Below are the code and all the weights of a small trained network. Each question names an input and a target symbol and asks about switching units off, where a switched-off unit gives its printed mean instead of its output.

import numpy as np


def w(rows, s, z=0):
    codes = np.array(rows[::2]) - 128.0
    scale = np.full(codes.shape[1], s)
    scale[-1] = z or s
    return codes * scale


def f(y):
    return y / 2 * (1 + np.tanh(0.7978845608 * (y + 0.044715 * y**3)))


def softmax(a):
    e = np.exp(a - a.max(-1, keepdims=True))
    return e / e.sum(-1, keepdims=True)


def log_softmax(a):
    a = a - a.max(-1, keepdims=True)
    return a - np.log(np.exp(a).sum(-1, keepdims=True))


def net(x, mask):
    ids = ['γζηθλπσφψ'.index(c) for c in x.split()]
    T = len(ids)
    res = E[ids] + P[:T]
    u = 0
    for l in range(2):
        r = res
        for j in range(2):
            rows = slice(2 * j, 2 * j + 2)
            q, k, v = (r @ M[l][rows].T for M in (Q, K, V))
            z = softmax(np.where(np.tri(T) > 0, q @ k.T / 2**0.5, -1e9)) @ v
            o = O[l][rows]
            res = res + np.where(mask[u + j], z, o[:, -1]) @ o[:, :-1]
        u += 2
        y = f(res @ A[l][:, :-1].T + A[l][:, -1])
        res = res + np.where(mask[u : u + 4], y, B[l][:, -1]) @ B[l][:, :-1]
        u += 4
    return log_softmax(res[-1] @ U[:, :-1].T + U[:, -1])


Q, K, V, O, A, B = {}, {}, {}, {}, {}, {}
E = w([
[109,161,105,128,65,157,135,135,58,131,186,117],'γ',
[59,111,143,192,108,186,108,150,109,126,16,115],'ζ',
[80,142,100,250,76,116,138,64,118,58,144,135],'η',
[148,95,180,108,162,62,114,122,55,110,118,111],'θ',
[103,117,230,206,151,167,128,132,120,170,170,109],'λ',
[116,157,163,125,72,112,77,133,187,73,99,148],'π',
[180,148,199,91,173,95,148,149,78,74,76,105],'σ',
[146,116,127,178,131,132,81,127,101,171,49,48],'φ',
[211,107,171,154,153,102,112,86,111,133,177,107],'ψ',
],0.016)
P = w([
[118,111,139,141,123,111,81,196,203,90,181,34],'0',
[103,89,145,89,135,172,231,64,173,128,138,121],'1',
[111,200,53,88,247,97,62,92,114,116,122,135],'2',
[133,87,143,88,119,141,179,94,145,161,117,164],'3',
[192,132,72,186,81,102,100,196,90,82,35,50],'4',
[165,81,126,76,125,117,149,113,73,146,105,193],'5',
],0.015)
Q[0] = w([
[178,12,181,141,154,184,129,117,95,99,105,106],'0.h1',
[140,151,179,155,10,105,129,186,133,80,171,45],'0.h1',
[94,114,179,175,161,157,117,162,152,133,42,116],'0.h2',
[123,84,186,113,136,145,152,155,167,164,180,160],'0.h2',
],0.012)
K[0] = w([
[199,140,69,103,97,140,154,47,61,141,43,245],'0.h1',
[63,254,121,117,250,180,164,55,86,135,127,131],'0.h1',
[78,77,196,152,199,171,92,120,134,75,61,123],'0.h2',
[122,128,186,187,199,182,172,184,80,140,199,115],'0.h2',
],0.01)
V[0] = w([
[38,71,185,99,141,92,166,68,152,187,205,154],'0.h1',
[8,183,254,105,135,144,112,189,142,38,20,195],'0.h1',
[178,117,156,148,140,137,211,123,67,72,163,167],'0.h2',
[67,177,91,54,127,169,161,135,190,122,179,56],'0.h2',
],0.0059)
O[0] = w([
[141,84,114,133,171,107,71,189,55,132,186,224,254],'0.h1',
[110,254,112,160,107,29,178,169,117,146,157,128,222],'0.h1',
[73,112,134,147,113,123,140,177,116,87,20,118,94],'0.h2',
[190,181,129,129,147,161,132,113,62,98,125,41,255],'0.h2',
],0.0088,0.0019)
A[0] = w([
[169,154,92,167,136,141,43,206,159,105,149,132,54],'0.n1',
[76,105,168,117,79,101,183,142,183,139,222,254,98],'0.n2',
[223,95,116,101,144,84,168,99,120,174,144,113,51],'0.n3',
[125,137,101,119,172,108,127,177,145,103,115,87,2],'0.n4',
],0.009,0.0046)
B[0] = w([
[123,105,157,135,239,145,209,149,71,72,91,129,234],'0.n1',
[102,116,217,110,90,99,150,58,93,139,106,104,254],'0.n2',
[84,159,115,151,128,92,162,145,140,112,55,124,149],'0.n3',
[150,90,141,114,147,155,116,182,159,250,199,174,132],'0.n4',
],0.011,0.0033)
Q[1] = w([
[139,36,169,128,54,110,236,91,187,88,124,70],'1.h1',
[96,117,109,26,156,66,141,26,174,164,144,177],'1.h1',
[115,187,103,99,148,111,2,120,133,148,231,178],'1.h2',
[146,98,160,218,65,137,111,238,101,72,121,86],'1.h2',
],0.0093)
K[1] = w([
[214,120,70,110,19,91,131,65,20,164,7,217],'1.h1',
[140,21,186,133,12,132,223,255,194,146,135,126],'1.h1',
[78,124,148,135,147,184,137,174,139,106,241,60],'1.h2',
[112,238,78,134,207,186,58,34,91,168,171,222],'1.h2',
],0.0085)
V[1] = w([
[163,128,170,148,205,110,155,115,199,155,84,121],'1.h1',
[181,109,136,6,121,105,132,168,117,196,119,122],'1.h1',
[190,117,141,118,138,76,142,101,160,92,141,143],'1.h2',
[115,72,96,162,160,61,144,88,131,184,104,109],'1.h2',
],0.014)
O[1] = w([
[120,49,104,123,148,87,136,122,141,159,22,135,181],'1.h1',
[104,166,126,65,206,172,77,171,119,199,46,135,2],'1.h1',
[174,156,130,172,187,177,101,102,120,86,75,250,119],'1.h2',
[95,129,64,128,190,117,97,58,154,134,210,127,127],'1.h2',
],0.011,0.0078)
A[1] = w([
[255,26,52,146,191,251,48,134,123,86,117,184,3],'1.n1',
[129,61,99,158,184,32,71,197,56,83,121,94,113],'1.n2',
[80,53,162,118,85,153,177,117,75,173,214,156,61],'1.n3',
[121,64,157,130,125,112,129,86,55,96,147,148,147],'1.n4',
],0.0075,0.0072)
B[1] = w([
[177,152,155,53,2,143,206,176,172,171,143,132,165],'1.n1',
[108,146,110,140,101,212,113,140,130,107,223,140,220],'1.n2',
[141,186,18,150,142,143,83,128,186,139,74,175,228],'1.n3',
[111,70,93,69,140,80,70,143,51,180,56,146,249],'1.n4',
],0.0095,0.014)
U = w([
[208,149,128,138,109,127,66,126,155,121,146,139,56],'γ',
[127,147,253,108,49,154,41,97,91,102,100,77,187],'ζ',
[72,177,128,104,109,72,159,192,172,160,159,114,154],'η',
[115,215,129,143,134,229,98,158,193,148,201,191,253],'θ',
[136,144,146,136,87,82,31,218,114,201,76,122,29],'λ',
[70,99,160,119,174,185,178,147,71,127,203,173,190],'π',
[178,170,143,168,164,146,199,155,114,127,95,164,95],'σ',
[170,116,145,105,101,162,148,129,130,162,135,132,22],'φ',
[147,110,108,74,161,180,106,94,166,105,120,46,99],'ψ',
],0.0071,0.0048)

Each question gives the input, a string of symbols that net reads in full, and the target symbol t.
The units are the heads (2 rows each of Q, K, V and O) and the neurons (one row each of A and B). Each row of codes is followed by its name. A weight is (code - 128) times the scale printed after its matrix; where a second scale follows, it is the last column's (O, A, B and U).
mask holds one flag per unit, layer by layer, with each layer's heads first. A switched-off unit (its flag False) gives its mean, the last column of its rows in O or B, instead of its output. The means were averaged over made-up inputs and are rounded, as every weight is.
A unit's drop is (log p(t) with every unit on - log p(t) with that unit switched off) / (log p(t) with every unit on - log p(t) with every unit switched off).
The circuit of an input: a set's keep is (log p(t) with only the set's units on - log p(t) with every unit switched off) / (log p(t) with every unit on - log p(t) with every unit switched off). Starting from all 12 units, units are removed one at a time, each time the one whose removal leaves the highest keep (on an exact tie, the one counted first), for as long as the keep stays at least 0.8.
circuit, biggest first: the units of the circuit, biggest drop first
unit that matters most: the unit with the biggest drop
k most important neurons: the k neurons with the biggest drops, biggest first
k most important neurons of layer l: the k neurons of layer l with the biggest drops, biggest first
which heads matter: for each layer, one digit per head in row order, 1 if its drop is at least 0.15 and else 0, layers parted by /
input λ λ λ γ γ ψ, target φ: which heads matter	11 / 01
input ψ λ λ λ λ γ, target θ: which heads matter	01 / 10
input θ θ λ θ π γ, target θ: circuit, biggest first	1.h1, 0.h2, 0.n2, 0.n1
input λ π π λ, target ζ: which heads matter	00 / 11
input λ π σ, target π: circuit, biggest first	1.n2, 1.n3, 0.h1
input λ φ γ η, target γ: which heads matter	00 / 10
input λ γ λ λ η, target π: circuit, biggest first	1.n2, 0.n1, 1.n3
input γ γ λ ζ λ φ, target ψ: which heads matter	10 / 01
input θ η ζ, target θ: which heads matter	00 / 11
input γ γ λ λ σ, target π: which heads matter	00 / 00
input ζ π λ, target η: which heads matter	10 / 01
input λ γ ψ, target π: unit that matters most	1.n2
input λ λ λ γ γ, target π: 2 most important neurons	1.n2, 0.n1
input λ λ φ, target π: 3 most important neurons	1.n2, 0.n1, 1.n3
input λ γ η γ, target γ: unit that matters most	0.h2
input η θ φ γ ζ, target ψ: which heads matter	10 / 01
input η γ ζ θ φ, target η: which heads matter	10 / 01
input π γ θ σ, target σ: 2 most important neurons of layer 1	1.n4, 1.n2
input ζ λ γ λ, target θ: 3 most important neurons	1.n3, 1.n4, 0.n1
input λ λ θ, target π: circuit, biggest first	1.n2, 1.n3
input γ η φ, target ζ: most important neuron	1.n3
input λ λ σ η, target γ: which heads matter	00 / 11
input λ φ φ γ η, target ψ: circuit, biggest first	0.h1, 1.h2
input λ γ π π η, target σ: circuit, biggest first	1.h2, 0.n1
input λ ζ ζ, target π: which heads matter	10 / 00
input λ λ γ γ π, target ζ: which heads matter	10 / 01
input λ γ η γ σ, target γ: unit that matters most	1.h1
input φ θ θ λ, target λ: circuit, biggest first	0.n2, 0.h2, 1.n4, 1.n3
input λ η γ η ζ, target ζ: circuit, biggest first	1.n3, 1.h1
input η λ ψ η η λ, target φ: which heads matter	11 / 11
